[13.6, 20.4, -14.0, 0.9] -> (15)
[88.7, 60.6, 70.6, 39.4] -> (156)
[15.9, 8.4, -3.8, 5.4] -> (84)
[35.9, -13.4, 49.5, 44.9] -> (155)
[20.7, 25.7, 1.6, 17.4] -> (135)
[44.8, -28.9, 75.9, 62.4] -> (91)
[31.9, 84.9, 12.1, 49.9] -> (129)
[34.6, -18.9, 48.2, 41.2] -> (186)
[90.4, 47.2, 77.4, 41.1] -> (105)
[60.3, 13.8, 16.4, -27.1] -> (58)
[58.8, 49.7, 2.8, -25.6] -> (74)
[9.9, 20.9, -21.5, -5.6] -> (108)
len: [60.3, 13.8, 16.4] => 3
len: [90.4, 47.2, 77.4] => 3
chg (84): [15.9, 8.4, -3.9, 5.4] => 2, [-3.8]

[87.5, 68.8, -34.1, -84.1, 25.2, -47.6, -83.5, -17.6, 30.5, -25.7] : (148)
[83.1, -50.8, -35.8, 58.6, 35.5, -49.6, 11.3, -0.2, -27.1, -48.1] : (45)
[68.5, 38.4, -34.3, 9.7, 30.5, 63.1, -53.5, 1.1, -17.3, 6.2] : (13)
[-43.5, -86.3, -45.8, -25.3, 75.5, 6.5, -19.9, 80.7, -49.3, 37.1] : (54)
[68.5, 38.4, -34.3, 85.7, 30.5, 63.1, -53.5, 1.1, -17.3, 6.2] : (96)
chg (148): [87.5, 68.8, -34.1, -84.1, 25.2, -47.6, -83.5, -17.6, 30.5, -25.8] => 9, [-25.7]
chg (54): [-43.5, -86.3, -45.8, -25.2, 75.5, 6.5, -19.9, 80.7, -49.3, 37.1] => 3, [-25.3]
len: [68.5, 38.4] => 2
chg (13): [68.5, 38.4, -34.3, 9.7, 30.6, 63.1, -53.5, 1.1, -17.3, 6.2] => 4, [30.5]
len: [87.5, 68.8, -34.1, -84.1, 25.2] => 5
len: [87.5] => 1
chg (13): [68.5, 38.4, -34.3, 9.7, 30.5, 63.2, -53.5, 1.1, -17.3, 6.2] => 5, [63.1]

[3.1, -10.1, 3.3, 7.0, -80.0]  (83)
[-1.9, 1.9, -1.6, -1.8, 1.6]  (138)
[62.9, -50.9, 51.2, 58.2, -31.9]  (124)
[-0.3, 0.9, -0.3, -0.1, -1.8]  (63)
len: [62.9] => 1
chg (83): [3.0, -10.1, 3.3, 7.0, -80.0] => 0, [3.1]
len: [3.1, -10.1, 3.3] => 3
len: [-1.9, 1.9] => 2
chg (63): [-0.3, 0.9, -0.2, -0.1, -1.8] => 2, [-0.3]

[-23.3, 16.5, -3.4, -22.5, -10.0, -48.9, -6.8, -58.2, -42.8, -22.3, 27.2, -10.2, -30.5, 21.5, 41.5, -22.7, 43.9, -36.6, -40.2, -70.0, -42.7, -74.9, -38.7, -4.8, -68.3, 16.7, -61.1, -58.9, -33.5, -43.0, 59.9, -6.1, -22.1, 11.3]  (90)
[-11.1, -32.7, -25.1, -7.0, -6.5, 29.2, -21.3, 20.1, 15.2, -7.8, -45.9, -19.0, 4.3, -48.3, -64.4, -6.0, -66.0, 17.2, 11.2, 40.3, 25.5, 49.7, 9.4, -12.9, 45.7, -43.8, 40.7, 38.7, 11.3, 12.6, -65.6, -23.2, -7.0, -25.5]  (112)
[-23.3, 16.5, -3.4, -22.5, -10.0, -48.9, -6.8, -48.5, -42.8, -22.3, 27.2, -10.2, -30.5, 21.5, 41.5, -22.7, 43.9, -36.6, -40.2, -70.0, -42.7, -74.9, -38.7, -4.8, -68.3, 16.7, -61.1, -58.9, -29.5, -43.0, 46.7, -6.1, -22.1, 11.3]  (50)
[-25.2, 15.8, -1.7, -23.2, -14.4, -57.9, -5.4, -52.8, -46.0, -23.1, 28.0, -9.4, -31.6, 25.7, 47.4, -23.3, 49.9, -44.5, -43.2, -78.3, -50.7, -86.0, -41.7, -8.7, -78.9, 20.5, -71.0, -68.6, -36.5, -46.7, 53.5, -4.8, -22.7, 10.2]  (56)
len: [-23.3, 16.5, -3.4, -22.5, -10.0, -48.9, -6.8, -58.2, -42.8, -22.3, 27.2, -10.2] => 12
len: [-23.3, 16.5, -3.4, -22.5, -10.0, -48.9, -6.8, -58.2, -42.8, -22.3, 27.2, -10.2, -30.5, 21.5, 41.5, -22.7, 43.9, -36.6, -40.2, -70.0, -42.7, -74.9, -38.7, -4.8, -68.3, 16.7, -61.1, -58.9, -33.5, -43.0, 59.9, -6.1, -22.1, 11.3] => 34

